Questions about the array below. Indices start at 0.
1) Give the entry just left of 5470.
2) Give the entry just right of 3836.
3) Give the entry in row 0 and column 0.
4) Give the entry directly above 4263.
5) Give the entry directly below 4807.
6) Give the entry in row 2 and column 0.
7) Give the entry in row 0 and column 1.
8) Give the entry at row 1, column 1.
[[6562 7748 2695 8354 2073 3032]
 [3398 3993 5823 5248 6340 2359]
 [3179 6184 5996 2142 5333 5641]
 [4807 7730 3304 5021 2818 5079]
 [2175 1110 3156 4465 8800 3478]
 [4966 4263 4796 3836 5470 5992]]
1) 3836
2) 5470
3) 6562
4) 1110
5) 2175
6) 3179
7) 7748
8) 3993

Questions about the matrix below.
1) Report the 2nd entry on the main diagonal.
2) Report the bottom entry of the column that holds the smallest entry.
3) Report the top-right entry.
4) Report the second largest entry.
5) Report the entry directly below the smallest entry.
6) Report the 3rd largest entry.
7) Report the third entry on the main diagonal.
8) Report the 2nd smallest entry.
[[-0.162 -0.596  0.508  1.400  0.219  0.695 -0.530]
 [ 0.576 -0.137  0.999  0.824  1.976 -0.592  0.355]
 [ 0.368 -0.599  0.310  0.805  0.257 -0.320 -0.458]
 [-0.029  0.481 -1.427 -0.272  0.643  1.268 -0.307]
 [ 0.014  0.106  0.785  0.404  1.018 -1.265  1.156]
 [-0.845  0.182 -0.205 -0.024 -0.110 -0.381 -0.657]
 [ 0.521 -0.067  0.191  0.119 -0.230 -0.038 -0.667]]
1) -0.137
2) 0.191
3) -0.530
4) 1.400
5) 0.785
6) 1.268
7) 0.310
8) -1.265

m =
-4.10 5.19 5.31 4.62 -4.23 4.71 -4.48 4.54 -4.09 -3.52 -4.58 -4.39 -4.28 4.36 4.56 4.78
3.30 -4.22 -4.30 -4.05 0.79 -4.09 1.15 -4.02 3.28 -0.07 1.34 1.02 0.86 -3.88 -4.01 -4.13
0.35 -0.46 -0.46 -0.58 -1.21 -0.57 -1.10 -0.60 0.33 -1.45 -1.03 -1.14 -1.19 -0.59 -0.58 -0.57
1.79 -2.29 -2.32 -2.27 -0.24 -2.28 -0.01 -2.26 1.77 -0.78 0.12 -0.09 -0.20 -2.19 -2.25 -2.30
-4.39 5.55 5.68 4.96 -4.42 5.06 -4.69 4.87 -4.38 -3.65 -4.80 -4.60 -4.48 4.67 4.89 5.12
-2.64 3.32 3.40 2.90 -3.22 2.96 -3.35 2.84 -2.63 -2.83 -3.40 -3.31 -3.25 2.71 2.85 3.01
0.78 -1.02 -1.03 -1.10 -0.92 -1.09 -0.76 -1.11 0.77 -1.24 -0.68 -0.82 -0.89 -1.08 -1.09 -1.10
-2.18 2.75 2.82 2.38 -2.93 2.43 -3.02 2.32 -2.18 -2.63 -3.04 -2.99 -2.95 2.22 2.34 2.47
The top-left entry: -4.10
The entry in the top-right corner?
A: 4.78
The entry just right of the smallest entry?
A: -4.60
The largest entry in the last row?
A: 2.82
The smallest entry in the last column?
A: -4.13
The third entry in reading order?
A: 5.31
The bottom-left entry -> -2.18
The entry just right of -0.01 is -2.26
The second smallest entry is -4.69
The entry just left of 5.12?
A: 4.89
The entry directly below -4.69?
A: -3.35
The 4th entry, reading row by row: 4.62
The last entry, reading row by row is 2.47
The entry just right of 2.84?
A: -2.63
The entry directly below the smallest entry: -3.40
The entry directly below -4.23?
A: 0.79
The entry directly above -4.02 is 4.54
The top entry of the column that holds the smallest entry: -4.58
The smallest entry?
A: -4.80
The second entry on the diagonal from the top-right corner: -4.01
The entry directly below 4.71?
A: -4.09
The entry directly above the largest entry?
A: -2.32
The 2nd-last entry, reading row by row?
A: 2.34
The 3rd-last entry, reading row by row?
A: 2.22
The entry directly above -2.19?
A: -0.59
The 5th-last entry, reading row by row?
A: -2.99
The third entry on the main diagonal is -0.46
The entry directly above 0.78: -2.64
The entry directly above -2.27?
A: -0.58
The first entry of the smallest entry's row?
A: -4.39
